Below are the code and all the weights of a small trained network. Each question names an input and a class and asks about switching units off, where a switched-off unit gives its printed mean instead of its output.

import numpy as np


def w(rows, s, z=0):
    codes = np.array(rows[::2]) - 128.0
    scale = np.full(codes.shape[1], s)
    scale[-1] = z or s
    return codes * scale


def norm(h):
    return h / np.sqrt((h * h).mean(-1, keepdims=True) + 1e-5)


def f(y):
    return np.maximum(y, 0)


def log_softmax(a):
    a = a - a.max(-1, keepdims=True)
    return a - np.log(np.exp(a).sum(-1, keepdims=True))


def net(x, mask):
    res = np.array(x, float).reshape(1, 5) / 4 @ E
    u = 0
    for l in range(4):
        y = f(norm(res) @ A[l][:, :-1].T + A[l][:, -1])
        res = res + np.where(mask[u : u + 4], y, B[l][:, -1]) @ B[l][:, :-1]
        u += 4
    return log_softmax(norm(res)[-1] @ U[:, :-1].T + U[:, -1])


A, B = {}, {}
E = w([
[254,174,135,173,150],'x0',
[79,208,189,153,52],'x1',
[125,120,114,174,134],'x2',
[153,157,218,12,202],'x3',
[109,135,129,100,100],'x4',
],0.0078)
A[0] = w([
[150,55,224,42,162,171],'L0N0',
[203,182,115,149,96,62],'L0N1',
[2,54,81,108,133,27],'L0N2',
[80,67,106,71,148,6],'L0N3',
],0.0072,0.0015)
B[0] = w([
[111,107,76,82,109,255],'L0N0',
[163,117,254,78,142,185],'L0N1',
[116,93,179,154,212,243],'L0N2',
[141,63,94,105,135,189],'L0N3',
],0.0086,0.0048)
A[1] = w([
[94,167,166,125,90,194],'L1N0',
[87,90,126,126,119,128],'L1N1',
[246,132,81,179,194,4],'L1N2',
[115,152,131,88,160,43],'L1N3',
],0.013,0.0018)
B[1] = w([
[159,152,92,89,196,213],'L1N0',
[131,134,251,92,155,210],'L1N1',
[88,160,165,124,148,253],'L1N2',
[152,78,90,152,114,185],'L1N3',
],0.014,0.0058)
A[2] = w([
[1,181,78,118,103,29],'L2N0',
[139,75,173,189,66,14],'L2N1',
[155,89,143,98,157,33],'L2N2',
[172,156,101,162,143,5],'L2N3',
],0.0097,0.0015)
B[2] = w([
[73,209,93,31,110,180],'L2N0',
[54,150,2,193,143,158],'L2N1',
[172,122,31,82,91,252],'L2N2',
[170,131,149,152,128,155],'L2N3',
],0.0063,0.0036)
A[3] = w([
[38,159,147,202,184,89],'L3N0',
[206,131,49,9,67,187],'L3N1',
[54,67,123,65,155,249],'L3N2',
[153,108,198,1,143,194],'L3N3',
],0.0066,0.0018)
B[3] = w([
[97,91,55,109,111,176],'L3N0',
[123,100,111,156,31,191],'L3N1',
[247,107,70,131,142,222],'L3N2',
[116,183,139,254,73,254],'L3N3',
],0.0098,0.0082)
U = w([
[183,215,22,75,178,253],'0',
[128,98,152,203,64,251],'1',
[150,157,2,158,105,68],'2',
[146,97,247,104,150,12],'3',
[146,136,125,162,101,62],'4',
],0.0074,0.0016)

Each question gives the input, the list of numbers given to net, and the class t.
The units are the neurons (one row each of A and B). Each row of codes is followed by its name. A weight is (code - 128) times the scale printed after its matrix; where a second scale follows, it is the last column's (A, B and U).
mask holds one flag per neuron, layer by layer. A switched-off neuron (its flag False) gives its mean, the last column of its row in B, instead of its output. The means were averaged over made-up inputs and are rounded, as every weight is.
A unit's drop is (log p(t) with every unit on - log p(t) with that unit switched off) / (log p(t) with every unit on - log p(t) with every unit switched off).
The circuit of an input: a set's keep is (log p(t) with only the set's units on - log p(t) with every unit switched off) / (log p(t) with every unit on - log p(t) with every unit switched off). Starting from the 12 units with the biggest drops (on a tie, the unit counted first), units are removed one at a time, each time the one whose removal leaves the highest keep (on an exact tie, the one counted first), for as long as the keep stays at least 0.8.
circuit, biggest first: the units of the circuit, biggest drop first
unit that matters most: the unit with the biggest drop
top k neurons: the k neurons with the biggest drops, biggest first
top k neurons in layer l: the k neurons of layer l with the biggest drops, biggest first
drop when u is switched off: that unit's drop, to one decimal
input [2,-5,-8,5,5], class 1: circuit, biggest first	L1N0, L3N3
input [-3,8,-5,-1,-6], class 0: circuit, biggest first	L1N0
input [-1,-7,-8,4,-1], class 1: circuit, biggest first	L1N0, L3N3
input [8,0,2,-4,-1], class 3: top 3 neurons	L1N2, L0N1, L3N3
input [5,3,-8,3,2], class 1: top 3 neurons in layer 3	L3N1, L3N3, L3N2
input [-6,5,2,-5,-6], class 3: top 4 neurons	L1N1, L0N2, L3N3, L2N2
input [-1,8,-8,-8,-3], class 0: circuit, biggest first	L1N0, L2N0
input [8,-4,-4,-6,0], class 3: top 4 neurons	L1N2, L0N1, L3N3, L3N2
input [-2,1,-8,0,-8], class 1: top 3 neurons	L3N3, L1N1, L1N0
input [-5,8,8,7,-6], class 0: circuit, biggest first	L1N0, L0N2
input [7,-6,-8,5,8], class 1: circuit, biggest first	L3N1, L1N0, L3N3
input [1,8,-4,-7,-8], class 0: top 2 neurons in layer 3	L3N3, L3N1
input [-7,4,2,-3,-5], class 3: top 3 neurons	L1N1, L0N2, L3N1
input [8,-6,-3,-4,-2], class 3: unit that matters most	L1N2
input [-6,-7,-3,8,-3], class 2: top 2 neurons in layer 1	L1N2, L1N3
input [3,7,5,-1,-7], class 0: top 2 neurons in layer 1	L1N0, L1N1
input [1,4,-2,8,3], class 2: top 2 neurons in layer 1	L1N1, L1N3
input [-3,8,8,0,2], class 0: drop when L1N0 is switched off	0.4
input [-4,8,-1,8,8], class 0: drop when L1N1 is switched off	0.1
input [-3,8,7,6,5], class 0: drop when L1N0 is switched off	0.6
input [5,0,-5,2,5], class 1: unit that matters most	L3N1
input [0,4,2,-2,-1], class 0: drop when L0N3 is switched off	0.1
input [-5,-6,6,8,-3], class 2: top 2 neurons in layer 0	L0N0, L0N1
